Here is a tiny trained network, its code and every weight. The questions are about switching its units off for an input and a class, where a switched-off unit gives its printed mean instead of its output.

import numpy as np


def w(rows, s, z=0):
    codes = np.array(rows[::2]) - 128.0
    scale = np.full(codes.shape[1], s)
    scale[-1] = z or s
    return codes * scale


def f(y):
    return np.maximum(y, 0)


def log_softmax(a):
    a = a - a.max(-1, keepdims=True)
    return a - np.log(np.exp(a).sum(-1, keepdims=True))


def net(x, mask):
    res = np.array(x, float).reshape(1, 6) / 4 @ E
    y = f(res @ A[0][:, :-1].T + A[0][:, -1])
    res = res + np.where(mask, y, B[0][:, -1]) @ B[0][:, :-1]
    return log_softmax(res[-1] @ U[:, :-1].T + U[:, -1])


A, B = {}, {}
E = w([
[127,128,127,129],'x0',
[129,127,128,129],'x1',
[182,240,187,123],'x2',
[153,62,255,138],'x3',
[118,140,140,250],'x4',
[19,157,186,105],'x5',
],0.0069)
A[0] = w([
[158,152,134,124,86],'n1',
[76,87,125,137,94],'n2',
[115,200,172,121,115],'n3',
[127,117,154,80,213],'n4',
[74,135,156,113,51],'n5',
[118,137,122,191,24],'n6',
[154,102,174,126,27],'n7',
[68,153,147,207,100],'n8',
[102,105,187,119,122],'n9',
[166,134,194,132,122],'n10',
[189,119,105,131,64],'n11',
[153,114,114,148,99],'n12',
[56,188,83,156,157],'n13',
[101,102,187,120,126],'n14',
[116,162,75,68,144],'n15',
[197,110,106,122,28],'n16',
[73,95,109,123,91],'n17',
[135,128,123,169,70],'n18',
[105,177,69,140,14],'n19',
[99,93,122,161,128],'n20',
[105,87,109,135,3],'n21',
[112,86,103,131,68],'n22',
[102,79,118,105,69],'n23',
[184,160,175,128,119],'n24',
[156,145,144,41,82],'n25',
[130,87,145,131,115],'n26',
[125,108,125,7,27],'n27',
[140,135,143,196,109],'n28',
[34,172,148,116,90],'n29',
[101,138,142,130,82],'n30',
[167,90,167,126,61],'n31',
[101,88,134,115,113],'n32',
[146,192,166,94,61],'n33',
[57,144,162,115,58],'n34',
],0.015,0.0065)
B[0] = w([
[152,160,109,151,152],'n1',
[159,172,124,175,195],'n2',
[192,161,96,211,206],'n3',
[136,7,131,149,235],'n4',
[99,167,62,80,165],'n5',
[82,204,214,144,152],'n6',
[149,208,169,58,154],'n7',
[41,138,178,141,213],'n8',
[174,93,180,87,205],'n9',
[133,90,163,69,204],'n10',
[89,153,55,66,169],'n11',
[100,127,98,112,156],'n12',
[180,43,195,88,254],'n13',
[175,94,167,87,209],'n14',
[193,78,191,98,239],'n15',
[91,207,53,81,162],'n16',
[169,169,136,182,194],'n17',
[76,162,138,101,147],'n18',
[177,238,223,68,174],'n19',
[167,138,123,152,197],'n20',
[184,242,149,173,144],'n21',
[166,202,144,159,167],'n22',
[176,191,120,186,176],'n23',
[167,141,104,190,204],'n24',
[39,128,174,136,199],'n25',
[162,144,136,100,175],'n26',
[9,204,207,162,211],'n27',
[64,110,165,135,191],'n28',
[96,147,6,85,220],'n29',
[114,165,106,107,142],'n30',
[157,197,144,65,171],'n31',
[169,135,107,169,184],'n32',
[186,231,119,195,184],'n33',
[85,174,41,71,185],'n34',
],0.023,0.0064)
U = w([
[173,127,184,67,39],'0',
[48,149,188,156,88],'1',
[177,159,119,184,69],'2',
[138,104,139,123,251],'3',
[110,140,77,71,128],'4',
[141,100,149,129,224],'5',
[123,14,102,179,107],'6',
[77,1,51,217,83],'7',
],0.0094,0.017)

Each question gives the input, the list of numbers given to net, and the class t.
The units are the neurons (one row each of A and B). Each row of codes is followed by its name. A weight is (code - 128) times the scale printed after its matrix; where a second scale follows, it is the last column's (A, B and U).
mask holds one flag per neuron, in row order. A switched-off neuron (its flag False) gives its mean, the last column of its row in B, instead of its output. The means were averaged over made-up inputs and are rounded, as every weight is.
A unit's drop is (log p(t) with every unit on - log p(t) with that unit switched off) / (log p(t) with every unit on - log p(t) with every unit switched off).
The circuit of an input: a set's keep is (log p(t) with only the set's units on - log p(t) with every unit switched off) / (log p(t) with every unit on - log p(t) with every unit switched off). Starting from the 12 units with the biggest drops (on a tie, the unit counted first), units are removed one at a time, each time the one whose removal leaves the highest keep (on an exact tie, the one counted first), for as long as the keep stays at least 0.8.
units of the circuit, in order: the units of the circuit, biggest drop first
unit that matters most: the unit with the biggest drop
top k neurons: the k neurons with the biggest drops, biggest first
drop when u is switched off: that unit's drop, to one decimal
input [0,4,-4,-6,2,-1], class 0: top 2 neurons : [n19, n13]
input [-6,-4,-6,-2,-3,-6], class 2: units of the circuit, in order : [n22, n13]
input [6,3,6,-2,4,5], class 2: units of the circuit, in order : [n3]
input [-1,0,-6,-4,5,-7], class 4: units of the circuit, in order : [n11, n16]
input [1,7,-7,7,1,0], class 0: units of the circuit, in order : [n14, n31]
input [-1,2,6,1,-2,3], class 2: top 2 neurons : [n33, n3]
input [2,-7,2,-7,-6,-6], class 0: top 4 neurons : [n15, n19, n29, n8]
input [0,-5,-8,-1,8,5], class 1: top 3 neurons : [n8, n6, n3]
input [-3,3,0,2,3,5], class 4: top 4 neurons : [n29, n34, n15, n5]
input [-6,-2,-5,-4,0,8], class 4: top 3 neurons : [n29, n34, n5]
input [3,0,3,-5,-2,1], class 0: top 2 neurons : [n15, n19]
input [-1,3,8,2,-8,0], class 1: top 2 neurons : [n25, n27]
input [-3,-7,8,2,1,7], class 2: top 3 neurons : [n3, n33, n24]
input [2,3,-3,-6,-5,-1], class 0: units of the circuit, in order : [n15]
input [-2,2,-3,-1,-4,-8], class 4: units of the circuit, in order : [n16, n11]
input [-4,-4,-4,-6,-6,-7], class 4: top 3 neurons : [n16, n11, n13]
input [2,7,-3,7,3,-5], class 0: units of the circuit, in order : [n31, n7]
input [-3,-3,8,-5,8,0], class 1: top 2 neurons : [n8, n28]
input [6,-4,6,-2,-4,7], class 4: top 3 neurons : [n29, n34, n5]
input [4,5,-7,-6,7,8], class 4: top 2 neurons : [n29, n34]
input [-2,-4,2,2,6,-6], class 1: unit that matters most : n28
input [-7,3,0,-8,5,8], class 0: top 2 neurons : [n13, n19]
input [3,0,-7,7,-7,8], class 4: drop when n29 is switched off : 1.3
input [-6,6,7,5,3,8], class 4: drop when n34 is switched off : 0.7
input [0,-6,-2,8,-5,-2], class 0: drop when n9 is switched off : 0.1
input [8,-1,8,5,-8,-1], class 1: drop when n5 is switched off : 0.0
input [-2,5,8,-5,-7,2], class 2: unit that matters most : n33
